Here is a tiny trained network, its code and every weight. The questions are about switching its units off for an input and a class, where a switched-off unit gives its printed mean instead of its output.

import numpy as np


def w(rows, s, z=0):
    codes = np.array(rows[::2]) - 128.0
    scale = np.full(codes.shape[1], s)
    scale[-1] = z or s
    return codes * scale


def norm(h):
    return h / np.sqrt((h * h).mean(-1, keepdims=True) + 1e-5)


def f(y):
    return y / 2 * (1 + np.tanh(0.7978845608 * (y + 0.044715 * y**3)))


def log_softmax(a):
    a = a - a.max(-1, keepdims=True)
    return a - np.log(np.exp(a).sum(-1, keepdims=True))


def net(x, mask):
    res = np.array(x, float).reshape(1, 4) / 4 @ E
    u = 0
    for l in range(4):
        y = f(norm(res) @ A[l][:, :-1].T + A[l][:, -1])
        res = res + np.where(mask[u : u + 9], y, B[l][:, -1]) @ B[l][:, :-1]
        u += 9
    return log_softmax(norm(res)[-1] @ U[:, :-1].T + U[:, -1])


A, B = {}, {}
E = w([
[69,154,122,71],'x0',
[129,127,128,125],'x1',
[151,148,5,134],'x2',
[160,232,143,122],'x3',
],0.0017)
A[0] = w([
[116,156,39,146,63],'0.n1',
[114,154,62,145,88],'0.n2',
[127,122,122,88,120],'0.n3',
[119,133,129,132,140],'0.n4',
[93,126,254,116,159],'0.n5',
[124,106,120,116,132],'0.n6',
[152,175,135,135,254],'0.n7',
[137,157,124,79,199],'0.n8',
[128,84,117,36,162],'0.n9',
],0.0044,0.0012)
B[0] = w([
[215,74,148,5,158],'0.n1',
[150,97,145,82,144],'0.n2',
[93,143,140,125,124],'0.n3',
[127,122,130,119,132],'0.n4',
[196,82,79,30,248],'0.n5',
[92,152,127,139,129],'0.n6',
[91,63,72,124,206],'0.n7',
[57,96,133,114,166],'0.n8',
[72,152,129,139,148],'0.n9',
],0.0028,0.0017)
A[1] = w([
[166,238,146,130,80],'1.n1',
[68,169,95,140,2],'1.n2',
[180,252,157,119,138],'1.n3',
[88,39,132,165,215],'1.n4',
[177,122,142,195,16],'1.n5',
[107,154,85,185,80],'1.n6',
[117,142,120,174,36],'1.n7',
[170,132,133,127,84],'1.n8',
[142,128,118,123,106],'1.n9',
],0.0044,0.00082)
B[1] = w([
[67,44,103,182,165],'1.n1',
[135,158,181,92,69],'1.n2',
[51,3,95,196,225],'1.n3',
[100,156,97,183,254],'1.n4',
[218,177,152,101,130],'1.n5',
[156,125,182,97,90],'1.n6',
[150,151,159,134,63],'1.n7',
[151,93,128,103,144],'1.n8',
[128,113,138,127,138],'1.n9',
],0.0033,0.00099)
A[2] = w([
[54,182,114,76,142],'2.n1',
[141,93,104,105,146],'2.n2',
[108,105,146,130,56],'2.n3',
[194,131,105,176,175],'2.n4',
[130,144,110,150,133],'2.n5',
[116,93,254,114,83],'2.n6',
[124,106,235,115,5],'2.n7',
[124,125,221,136,125],'2.n8',
[117,150,135,117,95],'2.n9',
],0.0044,0.0021)
B[2] = w([
[127,133,198,119,214],'2.n1',
[122,108,169,119,219],'2.n2',
[158,126,110,157,86],'2.n3',
[68,168,157,83,250],'2.n4',
[117,101,130,110,133],'2.n5',
[153,131,2,104,116],'2.n6',
[163,146,42,153,57],'2.n7',
[130,148,68,88,96],'2.n8',
[144,132,130,144,83],'2.n9',
],0.0038,0.0012)
A[3] = w([
[88,92,108,171,74],'3.n1',
[174,128,92,182,72],'3.n2',
[253,119,179,216,73],'3.n3',
[84,66,164,181,139],'3.n4',
[125,134,175,120,129],'3.n5',
[102,99,182,123,252],'3.n6',
[193,105,114,203,73],'3.n7',
[86,77,120,196,87],'3.n8',
[157,46,138,104,160],'3.n9',
],0.0042,0.0025)
B[3] = w([
[79,181,136,147,128],'3.n1',
[63,97,128,39,102],'3.n2',
[20,145,255,55,132],'3.n3',
[137,194,86,198,189],'3.n4',
[160,137,144,141,140],'3.n5',
[200,153,146,207,254],'3.n6',
[41,145,143,45,116],'3.n7',
[69,181,110,172,146],'3.n8',
[176,232,112,145,205],'3.n9',
],0.0026)
U = w([
[218,90,2,26,130],'0',
[37,142,73,244,100],'1',
[193,159,152,139,253],'2',
[82,149,237,41,3],'3',
],0.0066,0.002)

Each question gives the input, the list of numbers given to net, and the class t.
The units are the neurons (one row each of A and B). Each row of codes is followed by its name. A weight is (code - 128) times the scale printed after its matrix; where a second scale follows, it is the last column's (A, B and U).
mask holds one flag per neuron, layer by layer. A switched-off neuron (its flag False) gives its mean, the last column of its row in B, instead of its output. The means were averaged over made-up inputs and are rounded, as every weight is.
A unit's drop is (log p(t) with every unit on - log p(t) with that unit switched off) / (log p(t) with every unit on - log p(t) with every unit switched off).
The circuit of an input: a set's keep is (log p(t) with only the set's units on - log p(t) with every unit switched off) / (log p(t) with every unit on - log p(t) with every unit switched off). Starting from the 12 units with the biggest drops (on a tie, the unit counted first), units are removed one at a time, each time the one whose removal leaves the highest keep (on an exact tie, the one counted first), for as long as the keep stays at least 0.8.
units of the circuit, in order: the units of the circuit, biggest drop first
k most important neurons: the k neurons with the biggest drops, biggest first
k most important neurons of layer l: the k neurons of layer l with the biggest drops, biggest first
input [7,-6,-8,7], class 0: 3 most important neurons => (0.n5 2.n6 1.n4)
input [3,5,-5,-2], class 0: 2 most important neurons => (2.n6 0.n5)
input [4,7,1,-1], class 2: units of the circuit, in order => (2.n4 1.n3 2.n1)
input [6,8,-2,-2], class 2: units of the circuit, in order => (2.n4 3.n6 3.n3 1.n3)
input [6,1,5,1], class 3: units of the circuit, in order => (2.n1 2.n6 3.n4 1.n2)
input [-3,-6,5,7], class 1: units of the circuit, in order => (1.n3 0.n5)
input [-5,4,-1,-4], class 3: 2 most important neurons => (1.n5 1.n3)
input [8,5,-5,8], class 1: 3 most important neurons => (1.n3 0.n1 1.n1)
input [-6,-1,0,4], class 3: units of the circuit, in order => (3.n3)
input [-7,-5,-1,-4], class 3: 3 most important neurons => (3.n3 1.n5 1.n3)
input [8,3,5,-1], class 3: 2 most important neurons => (0.n5 2.n1)
input [-8,-4,1,-4], class 3: 2 most important neurons => (3.n3 1.n5)
input [0,3,-7,-4], class 0: units of the circuit, in order => (2.n6 1.n3)
input [-1,3,3,6], class 1: 3 most important neurons => (0.n5 1.n3 1.n1)
input [-7,-5,3,3], class 3: 3 most important neurons => (3.n3 1.n5 0.n5)
input [-6,6,-7,5], class 0: 2 most important neurons of layer 2 => (2.n6 2.n8)
input [7,4,4,-5], class 3: 3 most important neurons of layer 1 => (1.n3 1.n1 1.n2)
input [8,5,3,-3], class 3: 2 most important neurons => (1.n3 2.n1)
input [5,0,2,6], class 1: 4 most important neurons => (1.n3 1.n1 0.n5 1.n5)
input [1,6,1,0], class 2: most important neuron => (0.n5)
input [-2,-3,2,-2], class 2: 2 most important neurons of layer 2 => (2.n4 2.n6)
input [-5,1,3,-2], class 3: 2 most important neurons of layer 0 => (0.n5 0.n8)
input [-5,0,-6,5], class 0: 2 most important neurons of layer 1 => (1.n4 1.n5)
input [4,7,7,8], class 1: 3 most important neurons of layer 2 => (2.n6 2.n8 2.n1)
